Where the symbols take the units:
$: w368->w33, w19->w577, w919->w855, w664->w619, w239->w308, w486->w517, w566->w59, w845->w963, w179->w55, w59->w706, w855->w66, w382->w845, w975->w197, w958->w973, w316->w484, w806->w535, w771->w933, w592->w975, w596->w8, w537->w970, w308->w19, w121->w537, w491->w502, w570->w798, w798->w396, w124->w596, w907->w900, w589->w394, w504->w546, w920->w171, w468->w326, w788->w592, w547->w221, w339->w878, w963->w558, w8->w924, w878->w486, w502->w187, w66->w168, w33->w589, w226->w295, w471->w622, w973->w806, w295->w471, w955->w566, w580->w816, w187->w137, w55->w685, w816->w468, w900->w98, w484->w901, w933->w920, w901->w195, w546->w664, w527->w179, w221->w687, w98->w831, w687->w681, w832->w121, w396->w847
~: w368->w955, w681->w924, w19->w963, w970->w171, w919->w907, w664->w486, w239->w382, w486->w537, w566->w308, w845->w33, w619->w517, w577->w558, w179->w798, w59->w19, w855->w900, w382->w368, w975->w806, w517->w970, w958->w226, w316->w919, w806->w471, w771->w504, w592->w973, w596->w179, w137->w197, w195->w168, w537->w920, w308->w845, w121->w933, w491->w788, w570->w547, w798->w221, w394->w706, w124->w527, w907->w580, w589->w59, w504->w339, w920->w664, w468->w901, w788->w958, w547->w124, w339->w832, w168->w831, w326->w195, w685->w847, w963->w589, w8->w55, w878->w121, w502->w592, w66->w98, w33->w566, w226->w491, w471->w187, w973->w295, w706->w577, w171->w619, w295->w502, w955->w239, w580->w316, w831->w326, w847->w681, w187->w975, w55->w396, w924->w685, w816->w484, w558->w394, w900->w816, w484->w855, w535->w622, w933->w546, w901->w66, w546->w878, w527->w570, w622->w137, w221->w596, w98->w468, w687->w8, w832->w771, w396->w687, w197->w535
+: w368->w124, w681->w619, w19->w396, w970->w535, w919->w239, w664->w187, w239->w570, w486->w975, w566->w179, w845->w221, w619->w137, w577->w847, w179->w121, w59->w55, w855->w308, w382->w547, w517->w197, w316->w955, w771->w226, w596->w878, w195->w706, w537->w806, w308->w798, w121->w973, w570->w771, w798->w933, w394->w924, w124->w339, w907->w382, w589->w8, w504->w491, w920->w471, w468->w589, w547->w504, w339->w788, w168->w577, w326->w394, w685->w970, w963->w687, w8->w486, w878->w592, w66->w19, w33->w596, w706->w685, w171->w622, w955->w527, w580->w368, w831->w558, w847->w171, w55->w537, w924->w517, w816->w33, w558->w681, w900->w845, w484->w566, w933->w295, w901->w59, w546->w502, w527->w832, w221->w546, w98->w963, w687->w664, w832->w958, w396->w920
^: w681->w687, w19->w308, w970->w537, w664->w546, w486->w878, w566->w955, w845->w382, w619->w664, w577->w19, w179->w527, w59->w566, w855->w919, w975->w592, w517->w486, w806->w973, w592->w788, w596->w124, w137->w187, w195->w901, w537->w121, w308->w239, w121->w832, w798->w570, w394->w589, w589->w33, w920->w933, w468->w816, w168->w66, w326->w468, w685->w55, w963->w845, w8->w596, w878->w339, w502->w491, w66->w855, w33->w368, w471->w295, w973->w958, w706->w59, w171->w920, w295->w226, w831->w98, w847->w396, w187->w502, w55->w179, w924->w8, w816->w580, w558->w963, w900->w907, w484->w316, w535->w806, w933->w771, w901->w484, w546->w504, w622->w471, w221->w547, w98->w900, w687->w221, w396->w798, w197->w975
!: w368->w580, w681->w558, w19->w66, w970->w685, w664->w687, w239->w919, w486->w8, w566->w484, w845->w900, w619->w681, w577->w168, w179->w566, w59->w901, w382->w907, w975->w486, w517->w924, w958->w832, w806->w537, w771->w570, w592->w878, w596->w33, w137->w619, w537->w55, w308->w855, w121->w179, w491->w504, w570->w239, w798->w308, w394->w326, w124->w368, w589->w468, w504->w547, w920->w396, w788->w339, w547->w382, w339->w124, w685->w706, w963->w98, w8->w589, w878->w596, w502->w546, w33->w816, w226->w771, w471->w920, w973->w121, w706->w195, w171->w847, w295->w933, w955->w316, w847->w577, w187->w664, w55->w59, w924->w394, w558->w831, w535->w970, w933->w798, w546->w221, w527->w955, w622->w171, w221->w845, w687->w963, w832->w527, w396->w19, w197->w517
@: w681->w831, w970->w706, w664->w963, w486->w589, w619->w558, w179->w484, w975->w8, w517->w394, w958->w527, w806->w55, w771->w239, w592->w596, w596->w816, w137->w681, w537->w59, w121->w566, w491->w547, w570->w919, w798->w855, w124->w580, w504->w382, w920->w19, w788->w124, w547->w907, w339->w368, w685->w195, w8->w468, w878->w33, w502->w221, w226->w570, w471->w396, w973->w179, w171->w577, w295->w798, w847->w168, w187->w687, w55->w901, w924->w326, w535->w685, w933->w308, w546->w845, w527->w316, w622->w847, w221->w900, w687->w98, w832->w955, w396->w66, w197->w924

The rows follow the links: the fewer symbols apart two units are, the more alike their rows tend to be.

Named rows; a name shown again gets a slightly different row:
w368: [ -5   0  -1  34  52  27 -71  22 -16 -26 -37  30 -47 -40 -18  58 -23 -22 -68 -29 -26 -14  22   5 -69   6  -8 -13  49 -30 -30  47 -53  11 -16 -49  49  65  37   3  41 -13 -35  70 -28 -21   9 -62  50 -52 -11 -30 -10]
w907: [-55   2   8  47  -3  33 -81   8  10   6 -57  10 -61 -19 -49  19 -10 -10  -5 -20 -63  14  28 -31 -59 -16  14 -23  54  28 -84  45 -60 -18   4 -53  65  45  21  -5  29 -38 -18  41 -19  44   3 -60  22 -13 -26  35 -15]
w687: [-18  16  -4  28  -7 -44  39 -45 -34 126 -32   4   6  -1   4 -26  13  17  45  50 -24   4   4  -8 -68 -16 -48  17 -57   2 -60   6 -11  41  32   5 -53 -63 -38 -47  12 -11 -16  -3  38  32  16   2 -30  62   9  57 -15]
w832: [  39  -39   15  -22   42   25  -52   36  -14 -102   39  -12  -19  -35   36   32   10    4  -83  -44   19    0   19  -14   -4   20    8   24   21  -51   19   11  -17  -35  -23  -25    6   68   45    9   -8   40   18  -35  -25  -16  -28   14   65  -83    9  -35    3]
w484: [-13   3 -39  33 -22  17   0   5  25 -49 -32  28  14  68 -89  39 -13   5  12  -2   0   5  -4  -3   4 -16  83 -16  58 -11  26   2  -3 -39 -11   8  45  35  67  49  45  -4 -43  22 -93 -32  23 -49  -1 -56  23  14   5]
w66: [ -39   12  -22   14  -65    8    8  -28   35   27  -22    1    9   70 -104  -22   -5   43   79    5  -22   34   -7  -20   39  -39   74   -8   33   46  -21   -7    9  -29   14   40   35   -5   11   34   25  -19  -32  -10  -55   27   17  -20  -50   26   14   71    5]
w382: [-21 -15  17  38  24  27 -93  -4 -10   6 -33  -3 -68 -39 -18  13  11   2 -30 -16 -58   5  39 -36 -71  -8   5   3  37  10 -92  51 -61  -7  13 -50  46  43  21 -22  19 -26  -3  37  -9  53  -1 -47  43  -9 -22  38 -16]
w396: [-11 -10   5  -5 -38 -22  43 -36 -10  60  23 -31  26  38 -23 -55  30  74  67   4  -7  54  -2 -38  42 -14  38  56 -24   6 -24 -38  27 -29  39  58 -28 -21  -2  10 -12  39   1 -91 -48  29 -22  43 -37  50  32  63  -5]
w171: [ 14  14  31 -53 -37   5  51 -20  16  28  37 -48  12  -9  39 -57   8  23  64  -7   1  26 -11   7  97  18 -22  23 -46   6  17 -46  55   2  22  45 -12 -24 -49  16 -66   7  42 -53  26   9 -17  47 -33  88  -6   8   8]
w124: [ 18 -20  -7  27  57  27 -62  30 -33 -37 -19  12 -31 -51  32  51  -2 -27 -91 -21 -11 -24  18   0 -81   8 -22  -2  15 -40 -29  45 -59   0 -13 -46  18  56  35 -14  33  -7  -8  44  -8 -20  -2 -37  67 -66 -20 -28   3]
w566: [   0  -17  -22   22   11    3    0   28   -2  -47  -15   40   28   51  -70   44   -2   11  -23   -9   15   12  -21    3    5  -11   75   23   51  -38   32  -19   -3  -41   -6   22   18   45   75   47   49   21  -61   -4 -115  -42    6  -23   -6  -62   31   -3   13]
w963: [-51  25 -12  48 -30 -21  27 -35   0 114 -56  15  -3  16 -53 -18  -1   5  63  37 -39  -1  -4 -11 -52 -22 -10  -4 -22  29 -67  18 -18  35  25  -2 -13 -45 -15 -31  20 -30 -46  21  14  31  39 -21 -45  58 -10  59 -16]
w681: [ -6  35  43 -25 -18  -9  47 -38 -12  93  -4 -26 -10 -36  13 -39  -9   0  87  14 -14 -12 -20  15  20  12 -59   1 -53  11 -16 -21  18  42  27  16 -13 -58 -78   6 -43 -35  -3  37  51   4   4   3 -34 122 -24  -9  -9]
w98: [-58  32 -19  53 -46  -7   7 -49  15  78 -63  21  -3  39 -83 -12 -17  -9  64  29 -33  -8  -9  -1 -28 -39  21 -38  10  46 -56  15  -9   6  11  -3  29 -37  -5 -14  42 -42 -43  38   9  31  42 -40 -57  42  -6  52  -2]
w504: [ -2 -27   8  10  33  -3 -89  16 -16   1   5 -21 -65 -69  61  -2  10   3 -73 -17 -34  15  47 -35 -70   4 -28   6   9  16 -60  45 -50  -3  12 -62  -1  40  -4 -58 -19  13  39 -28  49  61 -35  -1  52 -22 -19   2 -24]
w816: [-31  18 -39  69  -5  -2 -15   9   9   4 -65  62   4  36 -64  48 -23 -27   0  23 -10 -31 -13  11 -58 -20  29 -47  47   1  -3  29 -34   6 -11 -20  41   2  38   0  79 -39 -69  78 -32 -24  31 -71 -14 -45 -12  18   6]
w295: [   9  -43  -26  -21  -27  -22  -22   16    8  -39   63  -29   12    1   56  -41   41   28  -33    3   25   32   23  -33   14   -7   15   23   -1   26    3    1   11  -25   -4    6  -47   -5   17  -60  -41   52   75 -112   36   62  -33   72   16  -49   27   25  -15]
w970: [ 42  31  27 -56   2  10  75   4   8 -30  49 -23  42   9  35 -17 -19   0  33  -7  43  -1 -32  35  89  45 -40   4 -43 -25  80 -60  54  14  -9  42 -35 -16 -27  44 -36  13  20  -5  -7 -51 -11  37 -27  48   2 -60  23]
w558: [-34  46  31  -8 -19   2  47 -35  24  85 -34  -7 -16 -17 -25 -24 -26   3  86  20 -37  -4 -33  23  24   2 -42  -8 -37  35 -26 -13  13  41  20   0  14 -40 -69  30 -15 -58 -19  47  25   4  24 -25 -41 119 -33  19   6]
w239: [-23 -32  31   4  -2  45 -81  14   2 -21  -7 -31 -51 -19 -31  -7   3  52 -12 -43 -47  51  26 -46 -11  -5  55  22  51   8 -61  21 -36 -37  32 -15  63  74  34  20  -5   6   6 -24 -60  57 -14 -28  48 -14  -3  46   7]
w33: [-11   8 -40  64  25  -9  -1   7 -25  20 -65  63   2  14 -33  62 -13 -24 -40  15   3 -44  -9  -1 -89  -6  -3 -22  20 -36  -5  31 -45  18 -22 -14  -9   7  35   0  81 -24 -74  61 -28 -47  41 -71   1 -49   9 -10   4]
w924: [ 19  51  35 -31  26   7  69 -10  -7  18 -18   9  11  -7  16  12 -38 -32  35  10  22 -49 -42  53  15  23 -62 -17 -63 -29  40 -24  17  42  -6   6 -17 -33 -57  26   3 -37 -25  73  22 -69  18 -22 -31  82 -32 -55  24]
w788: [  28  -24  -14   -7   48    6  -58   28   -5  -68   17    0  -17  -48   80   44    7  -52 -104  -15   17  -28   20   14  -39   24  -32  -18    8  -17   14   33  -26    0  -33  -37  -16   32    7  -51  -10    9   51    5   54   15  -30   13   58  -81   -2  -48  -10]
w664: [ -6  -3 -10  -1  -5 -51  39 -20 -30  92   3  -2  13 -22  51 -27  39  -3  13  47   3  -8   3  -1 -47   2 -46  24 -49  21 -35   6   7  27  13  -4 -66 -76 -55 -68 -17  -1  24 -37  85  50   6  48 -26  34   5  19 -18]

Each walk starts at a row. The symbols on each line, taken left to right, move it on to the next unit.
Each answer is a row, close to the row of the unit it stands for.
---
[ 36  36  15 -22  23  -6  61   3 -19  30  13   2  28 -12  55  -2 -28 -36  18  21  31 -51 -41  52  15  22 -71  -6 -57 -35  43 -24  34  52 -12   3 -35 -54 -56   4 -18 -18   3  50  60 -57   4  20 -18  63 -18 -71  14]
~ ^ ^ ^ $ [ 57 -48 -25 -14  21 -27   4  34 -26 -58  44  10  42  21  30  28  30  20 -65  -7  62   2   3 -10   7  18  39  25   6 -43  64 -33  12 -27 -28  18 -44  36  48  -6   6  69  14 -61 -37 -24 -27  40  26 -90  39 -41   1]
@ ~ + [-13 -46  -4   6 -17 -14 -31 -11 -22  13  31 -14   5  19 -22 -39  44  70  -1  -8 -13  64  24 -43 -10 -18  66  64   8   7 -43 -16  -1 -51  31  18 -10  28  37 -22 -10  47   5 -97 -67  58 -23  32   8 -28  42  61 -13]
---
[-34 -26  -7  25 -43   1 -32 -15   8  25  -9 -11 -10  34 -81 -10  35  71  37  -8 -34  59  24 -55  -7 -30  74  40  38  14 -59  -6  -9 -58  20  30  34  31  48  14  11  20 -30 -55 -77  36   5   3  -6 -17  27  74 -14]
~ + ! [-48 -10 -23  62  -3 -27 -25 -23 -11  82 -56  20 -25  -1 -41   2  13   6   3  24 -49  17  33 -38 -89 -38   8  10  17  22 -94  34 -45   1  10 -10   1 -12  12 -42  43 -32 -40  12   0  45  18 -42  -4  11  -3  64 -17]
$ ~ ~ ~ $ [-23  38  37 -31 -37  14  54 -32  12  40  -3 -32   1  18 -48 -49 -16  36 110  -7 -26  40 -15   4  79   1  12  13 -24  34   0 -47  35  -5  31  32  25 -20 -38  64 -25 -14 -11   5 -31  -7  12   7 -43 100 -14  24  10]
---
[ 35 -47   2 -22  31  10 -38  34   6 -95  53 -14 -14 -42  67  22  24 -16 -86 -29  29  -1  18  -1  15  21   9  -4  22 -22  33  12  -5 -18 -22 -20   5  49  37 -16 -22  33  70 -38   8   1 -39  36  49 -79  13 -31   3]
@ $ ^ ! [  7 -15  11  11  38  45 -66  31   1 -75  -9   3 -33  -3 -38  43  -6   7 -55 -52 -11  10  15 -11 -12   7  49  16  53 -35   3   0 -30 -29   2 -22  59  87  53  38  25   8 -28  20 -90 -18 -17 -34  38 -55   7  -7   7]
+ ~ ~ $ ~ [  28   -3  -42   48   53  -26   -8   16  -59    6  -44   48    0   -8    6   64   13  -30  -75   29   21  -51    6   15 -101   -9  -31    2   -3  -61   -1   19  -43   19  -19  -16  -28    5   24  -25   56    8  -55   41   -5  -54    9  -28   15  -71    8  -35   -1]
---
[-20 -33  21  17  35  20 -84   5 -28  21 -13 -12 -68 -56  21   1  12   0 -41 -29 -54  12  43 -47 -70 -15 -14  10  17  -2 -92  39 -61  -9  11 -58  31  36   9 -45   0 -10  15  12   7  57 -13 -31  65 -16 -29  22 -12]
+ ! + + [ -4 -36   5  -7  17   3 -78  12   0  -8  23 -26 -38 -54  79 -11  20 -18 -73  -6  -6  -9  40 -27 -44  -2 -23  -1   7  13 -45  36 -33  -4   4 -58  -4  10   4 -78 -18   4  65 -29  77  65 -26  25  54 -43 -10  -6 -14]
$ ! ~ + [ 25 -19 -49   9  34 -40   1  24 -13 -25  21  24  10 -12  91  30  30 -45 -88  11  54 -50  -1  21 -51  13 -45 -20 -20 -20  34  26  -5  27 -27 -27 -69 -32   9 -66   7  21  42 -14  74  -4 -18  36  23 -74  11 -44  -4]
---
[  1  29  42 -29 -10  -9  37 -28 -16  70  14 -31   4 -20  49 -45 -17  -9  61  29   2 -11 -14  15  34  10 -83   0 -66  17  -6 -21  33  46  19   5 -43 -53 -81 -16 -41 -13  30   6  78  15 -11  33 -25 101 -31 -11   3]
! ^ ^ + [ -12  -27  -10   24    9  -41  -26   -5  -43   75    5    6  -27  -36   60   -4   33   -7  -39   27   -7   -7   21  -23  -85  -15  -32   16  -31    6  -65   31  -29   21   23  -21  -61  -40   -5 -103   -8   22   33  -49   75   61  -22   25   14  -26    4   21  -32]
~ + $ $ [ 27  19  12 -32   8 -21  37  15  -1   2  27 -16  21 -29  71  -9 -18 -57   9  21  48 -50 -31  50  41  29 -79 -20 -52 -13  56  -4  40  52 -16   6 -34 -59 -56  -6 -30 -11  39  19  92 -39   1  28 -13  27 -16 -70  12]
---
[ 43  -5 -18 -15  -4 -12  72   1 -21 -19  16  10  64  49 -33  13  -9  26  14  -8  52  -6 -30  21  41   9  30  40 -19 -63  82 -61  42 -19   6  58 -28   1  27  49  14  45 -42 -21 -69 -69  10  29 -28 -16  47 -16  13]
~ @ ^ ~ [-57  21 -25  74 -31   0 -32 -22  17  60 -63  34 -29  26 -67  11  -2   0  27  18 -43   1  12 -26 -67 -40  46 -22  36  41 -79  49 -40  -6  13 -12  33  -5  14 -14  41 -43 -38  38 -12  44  35 -56 -17  -6  -6  65 -11]
$ ~ ~ ~ $ [-43  31  27 -18 -52  31  33 -38  48  27 -12 -11   2  30 -67 -33 -30  15 105  -8 -39  15 -19  -3  77  -7  34  -3   8  43   1 -19  17 -13  24  24  44 -19 -25  65 -20 -34 -14  21 -28  10  15 -15 -53  85 -12  37   6]
---
[  9 -42   9 -26   3   0 -65  23   3 -56  62 -37 -29 -30  64 -17  24  28 -65 -26   2  29  46 -30  13   2  -6  11   7  21 -13  17 -15 -26   6 -16   3  39  25 -45 -49  40  82 -77  28  55 -49  39  40 -65  -1  12 -12]
~ @ $ [ -26  -19  -17   47   17  -39  -29  -21  -40   97  -29   12  -26  -26    6    4   30   18  -21   21  -33    1   26  -33 -107  -23  -22   23  -16    1  -98   34  -39    9   21  -28  -28  -15   -4  -79   12   10  -12  -22   36   55    2  -10   23    0   -3   50  -27]
$ ~ ~ ~ $ [ -1  23  42 -52 -19   9  57 -28  19  44  28 -41   5   3  -9 -61 -11  42  92  -8  -9  36  -8   5 100  16  -3  32 -33   9   7 -52  44  -3  29  46   1 -24 -44  44 -55   4  11 -29  -4   1  -3  26 -40 113  -4  20  19]
